Below is a small trained network, with its code and all its weights. Each question gives an input and a target symbol and asks what happens when units are switched off, that is, made to give their printed mean instead of their output.

import numpy as np


def w(rows, s, z=0):
    codes = np.array(rows[::2]) - 128.0
    scale = np.full(codes.shape[1], s)
    scale[-1] = z or s
    return codes * scale


def softmax(a):
    e = np.exp(a - a.max(-1, keepdims=True))
    return e / e.sum(-1, keepdims=True)


def log_softmax(a):
    a = a - a.max(-1, keepdims=True)
    return a - np.log(np.exp(a).sum(-1, keepdims=True))


def net(x, mask):
    ids = ['αβδεηθλξπστφω'.index(c) for c in x.split()]
    T = len(ids)
    res = E[ids] + P[:T]
    u = 0
    for l in range(3):
        r = res
        for j in range(2):
            rows = slice(3 * j, 3 * j + 3)
            q, k, v = (r @ M[l][rows].T for M in (Q, K, V))
            z = softmax(np.where(np.tri(T) > 0, q @ k.T / 3**0.5, -1e9)) @ v
            o = O[l][rows]
            res = res + np.where(mask[u + j], z, o[:, -1]) @ o[:, :-1]
        u += 2
    return log_softmax(res[-1] @ U[:, :-1].T + U[:, -1])


Q, K, V, O = {}, {}, {}, {}
E = w([
[136,137,59,119,71,116,125,68,101,103,156,96],'α',
[168,147,129,108,136,157,111,123,88,209,117,136],'β',
[96,163,160,146,104,60,125,206,76,133,115,115],'δ',
[90,115,63,134,152,66,88,141,81,146,87,164],'ε',
[164,71,86,117,128,108,76,190,196,143,152,134],'η',
[54,117,165,69,138,122,141,151,76,133,196,128],'θ',
[184,113,122,114,107,33,77,128,116,80,150,142],'λ',
[78,104,44,153,104,136,109,184,176,100,80,127],'ξ',
[154,91,113,164,157,141,252,115,117,119,147,173],'π',
[114,94,168,77,120,114,140,110,124,163,85,51],'σ',
[85,150,107,102,93,134,155,92,148,196,150,200],'τ',
[163,109,179,154,68,159,131,133,156,96,169,68],'φ',
[166,145,94,216,119,166,105,104,85,147,152,67],'ω',
],0.018)
P = w([
[117,168,145,129,154,116,117,81,165,116,118,121],'0',
[129,77,103,152,70,37,184,94,105,246,141,102],'1',
[110,127,160,139,160,115,92,80,139,127,121,142],'2',
[135,111,94,120,79,74,191,149,116,206,144,99],'3',
[106,118,164,142,159,120,90,84,136,122,118,145],'4',
[145,125,89,108,84,97,179,173,109,179,143,102],'5',
[103,121,173,144,157,127,87,93,134,111,114,152],'6',
[153,130,84,106,84,118,160,192,93,155,148,110],'7',
[104,117,177,147,158,139,77,102,134,100,108,159],'8',
[160,134,85,104,74,139,141,217,68,118,153,127],'9',
[101,114,190,156,153,142,70,105,130,106,101,173],'10',
[172,130,74,105,59,165,111,247,29,72,155,148],'11',
],0.011)
Q[0] = w([
[48,198,64,179,153,59,124,154,91,123,34,173],'0.h0',
[101,144,129,126,180,254,153,108,184,121,134,194],'0.h0',
[45,221,237,97,153,112,165,119,15,132,164,110],'0.h0',
[93,129,167,70,194,115,167,188,133,136,74,191],'0.h1',
[172,191,148,155,156,197,39,123,113,237,71,101],'0.h1',
[130,98,210,113,161,178,132,149,154,73,90,67],'0.h1',
],0.0096)
K[0] = w([
[2,215,46,148,99,50,101,136,119,133,48,207],'0.h0',
[113,100,102,142,129,243,219,124,149,167,164,250],'0.h0',
[47,243,238,39,104,138,124,114,19,192,172,122],'0.h0',
[60,140,182,74,144,74,101,202,118,179,111,188],'0.h1',
[212,144,172,150,199,192,170,142,65,195,34,109],'0.h1',
[120,71,201,100,104,123,115,163,132,110,102,34],'0.h1',
],0.0091)
V[0] = w([
[70,115,156,143,42,143,11,136,161,53,109,98],'0.h0',
[119,114,206,185,247,101,119,20,254,149,111,207],'0.h0',
[197,32,123,156,132,130,90,231,37,55,82,36],'0.h0',
[201,131,55,229,148,169,198,197,44,82,212,235],'0.h1',
[60,140,172,38,127,79,147,216,107,158,159,82],'0.h1',
[150,174,63,160,116,90,40,170,154,189,90,141],'0.h1',
],0.0046)
O[0] = w([
[48,126,161,148,65,96,149,108,139,130,141,146,64],'0.h0',
[99,176,141,162,164,64,120,225,137,61,126,154,8],'0.h0',
[152,40,145,145,119,88,127,87,154,168,107,65,103],'0.h0',
[106,3,143,178,135,99,178,77,132,140,152,230,54],'0.h1',
[112,134,112,109,176,92,138,183,101,67,163,98,181],'0.h1',
[181,143,74,158,170,109,96,152,138,182,85,182,221],'0.h1',
],0.0066,0.0017)
Q[1] = w([
[160,123,136,170,181,159,107,191,144,98,89,127],'1.h0',
[163,152,93,198,129,98,127,126,138,144,73,130],'1.h0',
[174,146,144,199,119,166,74,107,150,94,137,93],'1.h0',
[130,142,183,117,91,147,143,156,200,104,122,75],'1.h1',
[142,174,135,98,61,131,143,124,73,255,120,131],'1.h1',
[123,119,151,84,208,180,23,107,192,110,85,129],'1.h1',
],0.0092)
K[1] = w([
[144,135,165,194,161,126,182,138,128,135,143,113],'1.h0',
[150,154,119,145,175,109,126,93,164,163,100,123],'1.h0',
[169,132,136,191,109,142,111,83,139,131,122,82],'1.h0',
[123,135,165,120,105,128,170,134,200,136,133,81],'1.h1',
[158,175,108,44,109,189,151,106,67,183,122,130],'1.h1',
[125,114,166,140,133,137,9,147,185,112,57,103],'1.h1',
],0.012)
V[1] = w([
[183,137,143,233,135,181,171,122,102,70,143,112],'1.h0',
[130,117,70,104,52,105,108,139,120,155,153,112],'1.h0',
[234,104,113,93,95,122,222,185,113,104,101,120],'1.h0',
[100,169,171,117,254,120,104,9,118,99,104,125],'1.h1',
[170,203,190,158,94,156,177,61,68,124,141,95],'1.h1',
[129,154,89,93,127,135,176,154,46,143,133,137],'1.h1',
],0.0067)
O[1] = w([
[159,180,106,174,177,149,72,187,100,95,155,91,60],'1.h0',
[171,132,108,128,75,126,134,105,145,182,84,118,204],'1.h0',
[186,136,84,113,143,107,154,183,143,77,2,145,119],'1.h0',
[138,142,182,57,179,207,96,108,86,118,46,189,31],'1.h1',
[151,162,229,146,79,167,173,145,105,180,131,141,138],'1.h1',
[154,151,104,162,107,95,177,122,98,211,83,132,253],'1.h1',
],0.0071,0.0043)
Q[2] = w([
[105,2,118,142,150,107,163,125,113,181,143,162],'2.h0',
[116,207,112,133,146,166,138,103,135,68,114,123],'2.h0',
[98,175,111,157,142,161,123,55,151,60,111,111],'2.h0',
[142,44,185,115,136,79,156,55,104,143,131,164],'2.h1',
[114,19,153,159,178,71,162,101,177,137,101,159],'2.h1',
[128,118,142,127,156,134,192,194,119,158,158,124],'2.h1',
],0.0064)
K[2] = w([
[129,119,149,128,179,133,71,115,171,68,121,143],'2.h0',
[145,89,60,127,102,113,193,155,109,166,131,94],'2.h0',
[143,58,70,156,71,49,128,121,117,183,110,72],'2.h0',
[148,158,217,93,159,109,78,30,92,78,154,165],'2.h1',
[97,100,208,149,254,193,31,113,194,31,84,197],'2.h1',
[130,172,148,101,162,162,166,236,104,142,164,134],'2.h1',
],0.0073)
V[2] = w([
[129,113,118,179,99,77,206,183,130,162,127,104],'2.h0',
[128,103,78,115,96,87,172,121,156,152,132,114],'2.h0',
[163,80,74,130,100,99,148,107,134,169,130,89],'2.h0',
[112,208,190,111,183,185,72,99,144,80,127,151],'2.h1',
[121,158,71,102,115,204,144,223,187,141,152,90],'2.h1',
[254,161,124,69,101,80,104,160,113,95,206,144],'2.h1',
],0.006)
O[2] = w([
[121,125,186,156,135,159,175,107,194,153,118,112,159],'2.h0',
[123,100,126,118,109,144,166,76,175,125,122,136,166],'2.h0',
[134,98,126,126,124,177,141,69,140,152,120,113,150],'2.h0',
[131,88,155,143,88,171,201,21,131,157,117,121,2],'2.h1',
[117,174,46,98,118,253,147,161,161,101,160,91,112],'2.h1',
[253,158,165,68,127,120,101,95,153,117,177,165,150],'2.h1',
],0.0069,0.0042)
U = w([
[153,58,118,131,57,136,208,1,136,243,116,89,158],'α',
[209,216,97,67,141,195,36,182,51,92,86,169,85],'β',
[130,155,119,172,113,34,138,228,118,135,126,99,252],'δ',
[82,93,104,131,198,109,91,90,66,124,58,151,23],'ε',
[165,174,56,82,165,84,67,208,139,73,181,103,98],'η',
[59,64,167,65,174,154,132,105,61,92,220,114,105],'θ',
[189,123,177,108,137,64,95,74,143,58,134,162,42],'λ',
[44,115,89,166,123,156,140,113,159,95,94,82,55],'ξ',
[164,90,153,134,194,190,186,100,105,46,96,149,215],'π',
[125,136,179,31,140,159,124,119,153,119,37,71,98],'σ',
[76,180,167,123,97,165,129,117,186,148,125,250,92],'τ',
[137,119,223,161,60,176,125,165,185,79,174,117,72],'φ',
[128,128,140,215,207,180,64,77,110,190,178,89,48],'ω',
],0.0069,0.0036)

Each question gives the input, a string of symbols that net reads in full, and the target symbol t.
The units are the heads (3 rows each of Q, K, V and O). Each row of codes is followed by its name. A weight is (code - 128) times the scale printed after its matrix; where a second scale follows, it is the last column's (O and U).
mask holds one flag per head, layer by layer. A switched-off head (its flag False) gives its mean, the last column of its rows in O, instead of its output. The means were averaged over made-up inputs and are rounded, as every weight is.
A unit's drop is (log p(t) with every unit on - log p(t) with that unit switched off) / (log p(t) with every unit on - log p(t) with every unit switched off).
The circuit of an input: a set's keep is (log p(t) with only the set's units on - log p(t) with every unit switched off) / (log p(t) with every unit on - log p(t) with every unit switched off). Starting from all 6 units, units are removed one at a time, each time the one whose removal leaves the highest keep (on an exact tie, the one counted first), for as long as the keep stays at least 0.8.
circuit, biggest first: the units of the circuit, biggest drop first
most important unit: the unit with the biggest drop
heads that matter: for each layer, one digit per head in row order, 1 if its drop is at least 0.15 and else 0, layers parted by /
drop of u: that unit's drop, to one decimal
input β π θ φ β ω α λ τ τ φ τ, target η: heads that matter : 10 / 01 / 11
input σ τ φ τ φ, target φ: circuit, biggest first : 1.h1, 0.h0, 0.h1
input σ ξ τ β ε σ π θ ω ξ α π, target δ: heads that matter : 00 / 11 / 10
input η α η λ φ, target φ: heads that matter : 11 / 01 / 11
input π η π ξ θ π λ, target λ: circuit, biggest first : 2.h1, 1.h1
input τ θ β, target β: most important unit : 0.h0
input τ η θ θ π α α θ α, target α: heads that matter : 01 / 00 / 10
input α β τ α τ, target τ: heads that matter : 10 / 00 / 10
input θ ω π π δ π ξ α π λ α β, target α: circuit, biggest first : 0.h1, 0.h0
input β τ λ τ α λ ξ, target ξ: circuit, biggest first : 1.h1, 2.h1, 2.h0
input π η π τ η β β δ β, target β: circuit, biggest first : 2.h1, 0.h0
input ε ω ξ β α β ξ λ α π δ σ, target α: heads that matter : 10 / 10 / 00
input τ π α τ β σ θ τ π π σ η, target α: heads that matter : 10 / 00 / 01
input β η ε α τ α, target δ: most important unit : 2.h0
input π θ θ τ θ α ε π β φ ξ, target ξ: circuit, biggest first : 1.h1, 2.h0, 2.h1
input θ η τ β π, target π: circuit, biggest first : 0.h0, 2.h0, 1.h0
input σ φ ξ ε, target α: heads that matter : 10 / 10 / 01
input δ η α δ λ ε ω ω δ ξ, target α: heads that matter : 11 / 10 / 00
input δ η τ, target τ: heads that matter : 10 / 10 / 10
input π β π θ η σ ξ α δ π π τ, target α: circuit, biggest first : 0.h1, 1.h1
input β η π π λ π, target η: heads that matter : 10 / 10 / 01
input ε π α φ α ξ α τ σ, target σ: heads that matter : 01 / 01 / 10
input τ π π ε σ η π θ π η ε π, target β: most important unit : 1.h0
input ω τ λ δ ξ π π η, target α: heads that matter : 11 / 00 / 01
input σ τ α α, target δ: heads that matter : 00 / 01 / 11
input π ε π τ β β, target δ: circuit, biggest first : 0.h0, 1.h1, 2.h0
input ω δ σ ω ω ε θ τ θ ε ε π, target α: most important unit : 2.h1
input ε ω τ τ η δ ε α τ β, target α: drop of 0.h1 : 3.3
